Below are the code and all the weights of a small trained network. Each question names an input and a class and asks about switching units off, where a switched-off unit gives its printed mean instead of its output.

import numpy as np


def w(rows, s, z=0):
    codes = np.array(rows[::2]) - 128.0
    scale = np.full(codes.shape[1], s)
    scale[-1] = z or s
    return codes * scale


def norm(h):
    return h / np.sqrt((h * h).mean(-1, keepdims=True) + 1e-5)


def f(y):
    return y / 2 * (1 + np.tanh(0.7978845608 * (y + 0.044715 * y**3)))


def log_softmax(a):
    a = a - a.max(-1, keepdims=True)
    return a - np.log(np.exp(a).sum(-1, keepdims=True))


def net(x, mask):
    res = np.array(x, float).reshape(1, 3) / 4 @ E
    u = 0
    for l in range(2):
        y = f(norm(res) @ A[l][:, :-1].T + A[l][:, -1])
        res = res + np.where(mask[u : u + 8], y, B[l][:, -1]) @ B[l][:, :-1]
        u += 8
    return log_softmax(norm(res)[-1] @ U[:, :-1].T + U[:, -1])


A, B = {}, {}
E = w([
[149,130,106,146,105,181,254,108,93,126],'x0',
[69,97,222,230,129,173,154,69,216,93],'x1',
[91,150,89,115,175,50,192,71,189,219],'x2',
],0.0087)
A[0] = w([
[157,70,82,99,253,86,116,189,93,83,5],'L0N0',
[224,144,23,109,127,157,107,221,67,113,73],'L0N1',
[159,85,7,63,112,123,158,97,40,129,68],'L0N2',
[177,132,27,107,33,125,54,149,38,49,129],'L0N3',
[66,163,29,122,175,131,254,119,89,113,50],'L0N4',
[186,141,151,50,119,102,218,165,207,180,97],'L0N5',
[180,187,109,3,120,73,148,163,175,159,10],'L0N6',
[186,103,142,107,116,181,184,80,64,99,58],'L0N7',
],0.0059,0.0023)
B[0] = w([
[91,108,150,147,125,139,181,224,137,165,156],'L0N0',
[121,211,143,144,140,60,162,118,210,97,246],'L0N1',
[172,148,92,207,160,173,67,65,94,105,226],'L0N2',
[62,153,128,105,169,101,181,118,179,74,254],'L0N3',
[131,140,124,104,79,51,143,98,28,98,209],'L0N4',
[153,208,107,68,176,144,66,87,130,193,174],'L0N5',
[199,1,160,108,139,217,147,135,150,206,198],'L0N6',
[194,74,87,215,56,172,149,140,249,145,164],'L0N7',
],0.0079,0.006)
A[1] = w([
[194,81,125,120,129,104,135,198,92,72,194],'L1N0',
[143,3,143,158,46,209,192,189,134,152,65],'L1N1',
[122,82,190,158,104,151,68,123,96,81,142],'L1N2',
[140,114,127,101,125,153,118,207,134,254,48],'L1N3',
[58,113,207,105,109,58,180,106,105,183,134],'L1N4',
[188,107,87,116,155,152,102,110,96,205,182],'L1N5',
[77,152,142,80,216,85,105,127,165,121,192],'L1N6',
[117,178,111,104,89,151,234,72,102,131,249],'L1N7',
],0.0091,0.0019)
B[1] = w([
[42,136,153,224,177,137,155,81,206,137,158],'L1N0',
[139,87,168,83,160,162,134,211,65,150,177],'L1N1',
[96,118,15,70,31,52,136,53,104,201,202],'L1N2',
[254,124,222,175,81,89,186,109,154,86,170],'L1N3',
[144,200,100,139,185,102,140,202,160,24,177],'L1N4',
[110,41,177,162,76,73,83,117,95,186,209],'L1N5',
[60,86,206,101,169,179,115,192,106,122,251],'L1N6',
[182,171,68,149,94,206,104,122,133,89,255],'L1N7',
],0.0092,0.007)
U = w([
[12,157,175,99,227,113,98,199,159,86,236],'0',
[188,243,45,182,148,168,184,121,173,33,192],'1',
[208,43,214,115,164,49,92,146,120,197,86],'2',
[221,175,50,139,128,105,98,33,4,217,7],'3',
[40,88,58,73,28,57,91,56,104,159,54],'4',
[131,48,119,128,84,222,176,189,48,134,144],'5',
],0.014,0.002)

Each question gives the input, the list of numbers given to net, and the class t.
The units are the neurons (one row each of A and B). Each row of codes is followed by its name. A weight is (code - 128) times the scale printed after its matrix; where a second scale follows, it is the last column's (A, B and U).
mask holds one flag per neuron, layer by layer. A switched-off neuron (its flag False) gives its mean, the last column of its row in B, instead of its output. The means were averaged over made-up inputs and are rounded, as every weight is.
A unit's drop is (log p(t) with every unit on - log p(t) with that unit switched off) / (log p(t) with every unit on - log p(t) with every unit switched off).
The circuit of an input: a set's keep is (log p(t) with only the set's units on - log p(t) with every unit switched off) / (log p(t) with every unit on - log p(t) with every unit switched off). Starting from the 12 units with the biggest drops (on a tie, the unit counted first), units are removed one at a time, each time the one whose removal leaves the highest keep (on an exact tie, the one counted first), for as long as the keep stays at least 0.8.
circuit, biggest first: the units of the circuit, biggest drop first
k most important neurons: the k neurons with the biggest drops, biggest first
top k neurons in layer l: the k neurons of layer l with the biggest drops, biggest first
drop when u is switched off: that unit's drop, to one decimal
input [-6,3,-6], class 4: circuit, biggest first : [L1N2]
input [0,-8,3], class 2: circuit, biggest first : [L0N6; L1N3]
input [-7,-8,-1], class 0: 2 most important neurons : [L0N3; L0N1]
input [1,3,0], class 5: top 2 neurons in layer 0 : [L0N1; L0N3]
input [0,3,-6], class 4: top 2 neurons in layer 1 : [L1N2; L1N6]
input [2,0,5], class 3: top 2 neurons in layer 0 : [L0N5; L0N3]
input [0,-4,4], class 2: 2 most important neurons : [L0N6; L1N5]
input [0,1,2], class 0: 3 most important neurons : [L1N6; L0N7; L0N5]
input [-7,1,-7], class 4: 2 most important neurons : [L1N2; L0N1]
input [6,0,-3], class 1: top 3 neurons in layer 1 : [L1N6; L1N5; L1N7]
input [1,0,-5], class 1: 3 most important neurons : [L0N7; L1N6; L0N6]
input [-2,-6,0], class 0: 2 most important neurons : [L0N3; L0N1]
input [-3,0,-8], class 0: 2 most important neurons : [L0N3; L0N2]
input [0,-1,-3], class 0: 2 most important neurons : [L0N3; L1N6]
input [-1,6,-5], class 4: most important neuron : [L1N2]
input [4,8,-2], class 5: 2 most important neurons : [L1N1; L0N1]
input [5,0,3], class 3: 3 most important neurons : [L0N3; L0N5; L0N1]
input [0,8,-2], class 4: 3 most important neurons : [L1N2; L0N6; L1N6]
input [-5,4,-2], class 4: drop when L1N2 is switched off : 0.5
input [-1,-7,3], class 2: top neuron in layer 0 : [L0N6]
input [-8,6,-5], class 4: drop when L1N2 is switched off : 0.6
input [-1,5,-4], class 4: drop when L1N2 is switched off : 1.3
